Below is a small trained network, with its code and all its weights. Each question gives an input and a target symbol and asks what happens when units are switched off, that is, made to give their printed mean instead of their output.

import numpy as np


def w(rows, s, z=0):
    codes = np.array(rows[::2]) - 128.0
    scale = np.full(codes.shape[1], s)
    scale[-1] = z or s
    return codes * scale


def norm(h):
    return h / np.sqrt((h * h).mean(-1, keepdims=True) + 1e-5)


def f(y):
    return np.maximum(y, 0)


def softmax(a):
    e = np.exp(a - a.max(-1, keepdims=True))
    return e / e.sum(-1, keepdims=True)


def log_softmax(a):
    a = a - a.max(-1, keepdims=True)
    return a - np.log(np.exp(a).sum(-1, keepdims=True))


def net(x, mask):
    ids = ['αβγδεθλμξω'.index(c) for c in x.split()]
    T = len(ids)
    res = E[ids] + P[:T]
    u = 0
    for l in range(2):
        q, k, v = (norm(res) @ M[l].T for M in (Q, K, V))
        z = softmax(np.where(np.tri(T) > 0, q @ k.T / 3**0.5, -1e9)) @ v
        res = res + np.where(mask[u], z, O[l][:, -1]) @ O[l][:, :-1]
        u += 1
        y = f(norm(res) @ A[l][:, :-1].T + A[l][:, -1])
        res = res + np.where(mask[u : u + 4], y, B[l][:, -1]) @ B[l][:, :-1]
        u += 4
    return log_softmax(norm(res)[-1] @ U[:, :-1].T + U[:, -1])


Q, K, V, O, A, B = {}, {}, {}, {}, {}, {}
E = w([
[167,117,119,162],'α',
[107,230,87,146],'β',
[168,145,78,102],'γ',
[161,146,81,118],'δ',
[195,114,97,207],'ε',
[46,222,176,54],'θ',
[98,83,215,146],'λ',
[109,234,73,141],'μ',
[213,123,180,248],'ξ',
[182,160,188,114],'ω',
],0.016)
P = w([
[140,17,114,63],'0',
[244,166,79,141],'1',
[96,16,80,107],'2',
[211,180,122,147],'3',
[99,43,88,89],'4',
[186,186,135,163],'5',
[75,8,146,2],'6',
[167,186,138,176],'7',
[97,52,100,93],'8',
[149,189,148,190],'9',
[92,58,112,101],'10',
[143,197,142,174],'11',
[98,46,76,84],'12',
],0.007)
Q[0] = w([
[111,161,114,115],'L0H1',
[76,107,130,44],'L0H1',
[162,6,164,162],'L0H1',
],0.013)
K[0] = w([
[152,254,128,201],'L0H1',
[72,41,35,101],'L0H1',
[110,132,110,162],'L0H1',
],0.009)
V[0] = w([
[6,41,76,211],'L0H1',
[192,182,170,147],'L0H1',
[212,128,254,107],'L0H1',
],0.0041)
O[0] = w([
[94,207,129,130,1],'L0H1',
[122,144,161,6,250],'L0H1',
[177,123,204,88,239],'L0H1',
],0.012,0.0022)
A[0] = w([
[142,66,198,139,245],'L0N1',
[222,65,74,119,191],'L0N2',
[151,2,60,201,72],'L0N3',
[88,148,73,118,193],'L0N4',
],0.009,0.0011)
B[0] = w([
[130,147,32,92,231],'L0N1',
[132,217,114,98,255],'L0N2',
[53,43,164,69,210],'L0N3',
[174,2,181,115,162],'L0N4',
],0.0088,0.0069)
Q[1] = w([
[27,168,76,116],'L1H1',
[155,94,72,53],'L1H1',
[96,253,198,34],'L1H1',
],0.0069)
K[1] = w([
[99,135,44,254],'L1H1',
[120,191,206,182],'L1H1',
[192,98,195,141],'L1H1',
],0.0071)
V[1] = w([
[164,45,224,174],'L1H1',
[105,97,117,190],'L1H1',
[128,79,135,2],'L1H1',
],0.009)
O[1] = w([
[191,147,188,246,111],'L1H1',
[244,151,11,255,43],'L1H1',
[3,174,112,180,253],'L1H1',
],0.0096,0.0069)
A[1] = w([
[100,77,95,151,104],'L1N1',
[186,183,94,130,99],'L1N2',
[154,53,180,69,89],'L1N3',
[160,5,103,119,253],'L1N4',
],0.014,0.00064)
B[1] = w([
[196,186,165,129,165],'L1N1',
[48,163,149,251,163],'L1N2',
[91,123,160,35,253],'L1N3',
[137,69,209,97,169],'L1N4',
],0.011,0.0048)
U = w([
[98,106,103,140,73],'α',
[208,98,119,103,253],'β',
[190,90,175,135,130],'γ',
[89,120,138,170,26],'δ',
[105,100,125,153,33],'ε',
[140,155,106,118,22],'θ',
[130,141,146,119,8],'λ',
[204,162,247,75,108],'μ',
[81,144,79,129,151],'ξ',
[141,214,193,195,254],'ω',
],0.012,0.003)

Each question gives the input, a string of symbols that net reads in full, and the target symbol t.
The units are the heads (3 rows each of Q, K, V and O) and the neurons (one row each of A and B). Each row of codes is followed by its name. A weight is (code - 128) times the scale printed after its matrix; where a second scale follows, it is the last column's (O, A, B and U).
mask holds one flag per unit, layer by layer, with each layer's heads first. A switched-off unit (its flag False) gives its mean, the last column of its rows in O or B, instead of its output. The means were averaged over made-up inputs and are rounded, as every weight is.
A unit's drop is (log p(t) with every unit on - log p(t) with that unit switched off) / (log p(t) with every unit on - log p(t) with every unit switched off).
The circuit of an input: a set's keep is (log p(t) with only the set's units on - log p(t) with every unit switched off) / (log p(t) with every unit on - log p(t) with every unit switched off). Starting from all 10 units, units are removed one at a time, each time the one whose removal leaves the highest keep (on an exact tie, the one counted first), for as long as the keep stays at least 0.8.
circuit, biggest first: the units of the circuit, biggest drop first
top k neurons: the k neurons with the biggest drops, biggest first
k most important neurons of layer l: the k neurons of layer l with the biggest drops, biggest first
drop when u is switched off: that unit's drop, to one decimal
input λ ξ μ δ μ θ ξ ξ ξ ξ ξ δ α, target μ: circuit, biggest first : L1H1, L0N2
input λ α α ξ δ δ, target ω: circuit, biggest first : L1N2, L1H1
input ξ ξ λ μ μ ξ μ ω δ, target μ: circuit, biggest first : L1H1, L0N2
input ξ λ α λ λ λ α γ ξ ε, target ω: top neuron : L0N2
input ξ ξ ω ε λ α ω δ μ ξ μ δ, target ω: 3 most important neurons of layer 1 : L1N3, L1N2, L1N4
input ξ ξ μ μ, target ω: circuit, biggest first : L1H1, L1N2
input ξ ξ γ, target μ: top 2 neurons : L1N4, L0N4
input β ξ ξ ε ε, target μ: top 2 neurons : L0N3, L1N4
input μ μ γ ξ λ λ, target ω: top 2 neurons : L0N2, L0N3
input ξ ξ ξ ω ε ξ ε ε α ξ ξ α, target ω: top 4 neurons : L0N3, L1N2, L1N3, L1N4
input μ α μ, target β: top 2 neurons : L0N2, L0N3
input β γ β λ λ λ δ ξ α μ μ, target μ: top 3 neurons : L0N4, L0N2, L0N3
input γ ξ γ μ ξ ξ λ ξ ε ε, target ω: circuit, biggest first : L0H1, L1H1, L1N2
input λ ξ μ, target ω: top 2 neurons : L0N4, L0N2
input ξ μ ξ α ξ β, target ω: circuit, biggest first : L1H1
input ξ μ θ ξ ξ β, target ω: top 3 neurons : L0N3, L1N3, L1N2
input ξ ξ θ ξ β ξ ε ξ λ ξ λ ξ ε, target μ: 2 most important neurons of layer 0 : L0N3, L0N2
input ξ β γ ξ, target ω: top 2 neurons : L0N3, L1N2
input ε γ δ β λ δ ω ξ μ ξ ξ β δ, target μ: top 2 neurons : L1N4, L0N4
input ξ μ ξ α ξ ξ θ ξ ω ξ θ α β, target μ: top neuron : L0N4
input δ β μ λ, target ξ: top 2 neurons : L0N1, L0N4
input λ λ γ ξ, target ω: drop when L0N3 is switched off : 0.1
input γ α θ α ξ β μ β α ξ ξ α, target ω: drop when L1N2 is switched off : 0.3
input λ ξ ξ γ, target ω: drop when L1H1 is switched off : 0.2
